Below are the code and all the weights of a small trained network. Each question names an input and a class and asks about switching units off, where a switched-off unit gives its printed mean instead of its output.

import numpy as np


def w(rows, s, z=0):
    codes = np.array(rows[::2]) - 128.0
    scale = np.full(codes.shape[1], s)
    scale[-1] = z or s
    return codes * scale


def norm(h):
    return h / np.sqrt((h * h).mean(-1, keepdims=True) + 1e-5)


def f(y):
    return np.maximum(y, 0)


def log_softmax(a):
    a = a - a.max(-1, keepdims=True)
    return a - np.log(np.exp(a).sum(-1, keepdims=True))


def net(x, mask):
    res = np.array(x, float).reshape(1, 4) / 4 @ E
    u = 0
    for l in range(3):
        y = f(norm(res) @ A[l][:, :-1].T + A[l][:, -1])
        res = res + np.where(mask[u : u + 7], y, B[l][:, -1]) @ B[l][:, :-1]
        u += 7
    return log_softmax(norm(res)[-1] @ U[:, :-1].T + U[:, -1])


A, B = {}, {}
E = w([
[180,50,68,170,92,169,227,78,127],'x0',
[108,216,145,169,1,180,230,150,130],'x1',
[57,131,51,120,150,142,174,90,181],'x2',
[111,71,23,188,165,67,140,124,104],'x3',
],0.0086)
A[0] = w([
[190,165,172,115,176,104,35,152,79,25],'L0N1',
[189,70,82,178,77,137,108,131,78,15],'L0N2',
[115,155,88,140,140,143,101,172,110,4],'L0N3',
[104,220,167,150,58,120,108,148,131,54],'L0N4',
[43,118,61,139,224,105,64,76,121,86],'L0N5',
[198,2,57,193,49,87,177,86,100,52],'L0N6',
[124,119,119,102,138,151,171,9,201,65],'L0N7',
],0.0095,0.0045)
B[0] = w([
[69,75,132,41,83,77,140,56,155,225],'L0N1',
[141,51,82,77,133,146,128,127,70,172],'L0N2',
[183,183,129,121,113,134,145,108,106,132],'L0N3',
[197,211,165,202,11,201,101,138,79,195],'L0N4',
[124,211,154,109,159,84,91,146,255,255],'L0N5',
[140,69,85,83,154,137,231,150,46,254],'L0N6',
[250,144,112,117,144,103,131,224,114,192],'L0N7',
],0.009,0.0082)
A[1] = w([
[223,73,166,89,170,198,182,83,148,164],'L1N1',
[124,77,28,208,131,176,190,127,27,132],'L1N2',
[147,186,100,202,86,179,150,134,111,85],'L1N3',
[81,121,83,142,240,85,70,107,147,2],'L1N4',
[89,150,176,127,1,102,96,187,60,87],'L1N5',
[149,41,74,158,175,123,241,138,90,37],'L1N6',
[87,161,115,149,150,58,140,176,73,73],'L1N7',
],0.0092,0.0022)
B[1] = w([
[133,132,74,203,117,169,124,170,62,220],'L1N1',
[150,5,108,77,154,80,108,73,38,234],'L1N2',
[81,134,174,197,201,116,114,156,189,186],'L1N3',
[43,236,132,128,100,51,67,169,165,199],'L1N4',
[143,83,137,138,139,161,128,77,111,213],'L1N5',
[159,172,102,52,145,105,186,176,58,255],'L1N6',
[123,105,159,115,100,164,106,79,140,145],'L1N7',
],0.011,0.0088)
A[2] = w([
[141,111,168,254,160,129,124,121,73,53],'L2N1',
[127,131,67,143,134,158,190,212,138,168],'L2N2',
[146,110,152,59,75,147,72,60,130,58],'L2N3',
[59,136,78,99,241,62,154,171,225,120],'L2N4',
[136,175,142,220,109,240,123,118,162,4],'L2N5',
[101,124,177,37,98,134,157,92,34,92],'L2N6',
[141,60,163,111,137,145,32,121,57,154],'L2N7',
],0.0088,0.004)
B[2] = w([
[123,145,158,154,82,208,116,119,210,166],'L2N1',
[110,79,133,182,180,127,132,134,87,198],'L2N2',
[173,48,130,177,135,104,133,72,117,176],'L2N3',
[117,94,110,84,137,79,42,144,149,254],'L2N4',
[74,195,26,131,89,138,94,189,101,188],'L2N5',
[126,154,125,141,163,113,207,86,117,217],'L2N6',
[127,128,142,151,156,162,162,70,249,207],'L2N7',
],0.011,0.0083)
U = w([
[161,85,67,94,175,133,157,199,13,251],'0',
[91,133,130,53,149,50,16,171,191,169],'1',
[140,88,219,137,114,169,126,24,147,28],'2',
[122,193,172,188,46,250,85,174,148,117],'3',
],0.014,0.0021)

Each question gives the input, the list of numbers given to net, and the class t.
The units are the neurons (one row each of A and B). Each row of codes is followed by its name. A weight is (code - 128) times the scale printed after its matrix; where a second scale follows, it is the last column's (A, B and U).
mask holds one flag per neuron, layer by layer. A switched-off neuron (its flag False) gives its mean, the last column of its row in B, instead of its output. The means were averaged over made-up inputs and are rounded, as every weight is.
A unit's drop is (log p(t) with every unit on - log p(t) with that unit switched off) / (log p(t) with every unit on - log p(t) with every unit switched off).
most important unit: the unit with the biggest drop
top k neurons: the k neurons with the biggest drops, biggest first
top k neurons in layer l: the k neurons of layer l with the biggest drops, biggest first
drop when u is switched off: that unit's drop, to one decimal
input [0,-6,-4,-6], class 2: most important unit	L0N5
input [2,-2,-3,-5], class 2: top 2 neurons	[L0N1, L0N6]
input [-3,2,-6,-5], class 2: top 2 neurons in layer 1	[L1N5, L1N1]
input [-8,3,0,0], class 3: top 2 neurons	[L0N4, L1N2]
input [3,5,-4,-1], class 2: top 2 neurons	[L0N5, L1N2]
input [0,-4,-5,0], class 1: top 2 neurons in layer 1	[L1N5, L1N2]
input [-7,-2,6,-7], class 2: top 3 neurons	[L0N4, L1N4, L1N3]
input [0,-3,-1,8], class 1: top 2 neurons	[L0N5, L1N4]
input [-8,-5,-4,-4], class 2: top 2 neurons in layer 0	[L0N5, L0N1]
input [3,-4,6,5], class 1: top 2 neurons in layer 0	[L0N5, L0N4]
input [2,-8,0,7], class 1: drop when L0N5 is switched off	1.0
input [3,-7,6,0], class 1: drop when L0N5 is switched off	0.5
input [-8,1,7,-5], class 3: drop when L0N4 is switched off	0.3
input [-4,8,-1,7], class 3: most important unit	L0N4
